Here is a tiny trained network, its code and every weight. The questions are about switching its units off for an input and a target symbol, where a switched-off unit gives its printed mean instead of its output.

import numpy as np


def w(rows, s, z=0):
    codes = np.array(rows[::2]) - 128.0
    scale = np.full(codes.shape[1], s)
    scale[-1] = z or s
    return codes * scale


def f(y):
    return y / 2 * (1 + np.tanh(0.7978845608 * (y + 0.044715 * y**3)))


def softmax(a):
    e = np.exp(a - a.max(-1, keepdims=True))
    return e / e.sum(-1, keepdims=True)


def log_softmax(a):
    a = a - a.max(-1, keepdims=True)
    return a - np.log(np.exp(a).sum(-1, keepdims=True))


def net(x, mask):
    ids = ['αδεθμφψ'.index(c) for c in x.split()]
    T = len(ids)
    res = E[ids] + P[:T]
    r = res
    for j in range(2):
        rows = slice(3 * j, 3 * j + 3)
        q, k, v = (r @ M[0][rows].T for M in (Q, K, V))
        z = softmax(np.where(np.tri(T) > 0, q @ k.T / 3**0.5, -1e9)) @ v
        o = O[0][rows]
        res = res + np.where(mask[j], z, o[:, -1]) @ o[:, :-1]
    y = f(res @ A[0][:, :-1].T + A[0][:, -1])
    res = res + np.where(mask[2:14], y, B[0][:, -1]) @ B[0][:, :-1]
    return log_softmax(res[-1] @ U[:, :-1].T + U[:, -1])


Q, K, V, O, A, B = {}, {}, {}, {}, {}, {}
E = w([
[101,27,233,163,121,91,114,172,156,122],'α',
[147,178,143,100,236,97,183,153,101,240],'δ',
[177,167,154,253,137,105,115,27,217,150],'ε',
[127,181,89,218,93,222,180,228,76,127],'θ',
[89,157,151,222,157,208,197,111,160,180],'μ',
[97,88,175,136,196,197,108,2,117,17],'φ',
[81,227,106,125,151,71,200,110,219,126],'ψ',
],0.014)
P = w([
[100,55,2,251,178,60,254,204,187,96],'0',
[190,164,139,73,150,145,126,132,116,155],'1',
[167,162,191,127,154,168,143,98,121,162],'2',
[129,139,191,150,161,161,155,79,103,159],'3',
[105,131,205,158,161,149,163,60,88,145],'4',
[88,118,217,157,176,139,175,74,75,150],'5',
],0.0067)
Q[0] = w([
[160,167,89,125,120,81,78,162,160,171],'H0',
[109,122,180,158,175,171,169,90,111,108],'H0',
[45,102,115,138,179,143,122,81,125,122],'H0',
[74,180,173,172,254,163,206,51,133,186],'H1',
[113,122,113,21,103,103,153,211,115,137],'H1',
[89,150,142,193,178,130,228,82,180,233],'H1',
],0.0083)
K[0] = w([
[128,168,83,209,171,122,148,101,152,125],'H0',
[96,42,195,144,104,100,108,158,105,123],'H0',
[155,151,170,93,82,69,101,139,128,164],'H0',
[2,86,199,101,142,110,92,88,87,89],'H1',
[138,156,80,94,140,124,200,165,115,146],'H1',
[71,85,254,76,129,98,108,125,98,94],'H1',
],0.0095)
V[0] = w([
[162,112,179,101,117,159,90,131,118,29],'H0',
[131,196,94,114,192,139,136,40,132,114],'H0',
[65,55,135,90,124,48,72,170,194,85],'H0',
[145,226,109,148,87,81,76,164,190,254],'H1',
[186,108,138,193,81,119,78,92,196,75],'H1',
[72,140,58,143,125,120,178,86,196,117],'H1',
],0.0064)
O[0] = w([
[39,69,175,106,83,83,131,95,166,99,113],'H0',
[145,236,121,133,80,74,185,190,140,79,30],'H0',
[99,105,196,82,119,125,118,9,78,253,201],'H0',
[133,85,61,174,118,94,43,163,171,170,1],'H1',
[204,108,110,74,114,145,197,173,180,101,205],'H1',
[108,149,120,165,184,154,87,150,193,32,133],'H1',
],0.0074,0.0053)
A[0] = w([
[81,201,90,110,145,75,78,155,133,76,88],'N0',
[162,121,93,128,99,123,114,90,164,56,194],'N1',
[124,79,162,155,152,132,137,99,143,89,182],'N2',
[148,174,112,115,112,101,191,181,216,100,177],'N3',
[122,83,143,29,165,154,126,100,83,219,91],'N4',
[134,108,39,129,1,145,90,203,90,16,3],'N5',
[168,142,140,136,117,161,106,65,144,71,55],'N6',
[81,74,162,164,107,137,127,170,126,130,204],'N7',
[144,92,97,206,153,113,159,139,138,148,198],'N8',
[169,198,170,78,154,168,129,114,122,68,191],'N9',
[77,159,95,135,119,149,191,112,160,113,163],'N10',
[109,144,86,177,110,194,111,169,86,137,162],'N11',
],0.0091,0.0037)
B[0] = w([
[81,55,142,177,202,116,100,114,236,183,140],'N0',
[193,166,136,114,126,176,160,225,129,168,149],'N1',
[86,163,97,116,151,116,122,125,143,154,211],'N2',
[120,115,60,88,31,133,168,87,103,127,190],'N3',
[151,42,106,86,101,156,140,143,132,116,252],'N4',
[146,164,46,1,215,90,124,34,177,180,136],'N5',
[136,214,123,97,164,151,115,129,82,145,155],'N6',
[72,121,99,151,147,78,156,126,190,103,176],'N7',
[160,149,147,162,190,126,83,165,136,134,178],'N8',
[72,151,98,155,174,68,128,167,125,71,177],'N9',
[95,137,145,122,60,141,96,116,65,141,166],'N10',
[95,103,166,149,87,173,53,107,97,95,150],'N11',
],0.0081,0.015)
U = w([
[145,127,160,103,28,174,145,84,149,207,137],'α',
[152,213,191,190,212,85,136,121,136,212,136],'δ',
[211,154,115,91,152,151,200,218,129,148,135],'ε',
[139,142,53,84,166,159,86,96,121,91,2],'θ',
[120,130,164,215,77,168,101,168,86,89,137],'μ',
[93,200,107,97,92,97,190,104,88,136,140],'φ',
[62,128,137,161,162,55,155,172,254,107,175],'ψ',
],0.0075,0.0038)

Each question gives the input, a string of symbols that net reads in full, and the target symbol t.
The units are the heads (3 rows each of Q, K, V and O) and the neurons (one row each of A and B). Each row of codes is followed by its name. A weight is (code - 128) times the scale printed after its matrix; where a second scale follows, it is the last column's (O, A, B and U).
mask holds one flag per unit, heads first, then neurons. A switched-off unit (its flag False) gives its mean, the last column of its rows in O or B, instead of its output. The means were averaged over made-up inputs and are rounded, as every weight is.
A unit's drop is (log p(t) with every unit on - log p(t) with that unit switched off) / (log p(t) with every unit on - log p(t) with every unit switched off).
The circuit of an input: a set's keep is (log p(t) with only the set's units on - log p(t) with every unit switched off) / (log p(t) with every unit on - log p(t) with every unit switched off). Starting from the 12 units with the biggest drops (on a tie, the unit counted first), units are removed one at a time, each time the one whose removal leaves the highest keep (on an exact tie, the one counted first), for as long as the keep stays at least 0.8.
circuit, biggest first: the units of the circuit, biggest drop first
unit that matters most: the unit with the biggest drop
top k neurons: the k neurons with the biggest drops, biggest first
which heads matter: for each layer, one digit per head in row order, 1 if its drop is at least 0.15 and else 0, layers parted by /
drop when u is switched off: that unit's drop, to one decimal
input θ ψ ψ, target ψ: circuit, biggest first : [H1]
input μ ε ε, target ε: circuit, biggest first : [H0 N1]
input μ ψ φ φ ε ε, target φ: circuit, biggest first : [H0 H1 N3]
input ψ φ ψ, target φ: which heads matter : 00
input ε ε φ ε φ δ, target φ: which heads matter : 11
input ε α α θ, target α: circuit, biggest first : [H0 H1]
input δ α α δ, target α: top 2 neurons : [N4 N9]
input ψ α ε δ θ, target μ: top 4 neurons : [N11 N3 N5 N2]
input θ φ ε θ, target φ: top 2 neurons : [N5 N3]
input ε δ μ, target μ: circuit, biggest first : [H0 N11 H1]
input φ θ α α μ φ, target φ: which heads matter : 01
input μ ψ θ φ θ, target φ: which heads matter : 11
input φ δ α ε, target δ: top 2 neurons : [N3 N4]
input ψ ε δ, target δ: top 2 neurons : [N4 N3]
input δ θ ε ε θ, target θ: unit that matters most : N5
input α α θ μ, target α: drop when N8 is switched off : 0.0
input μ φ μ ψ, target φ: drop when N10 is switched off : 0.1
input θ μ μ μ ε ε, target ε: drop when N3 is switched off : 0.1
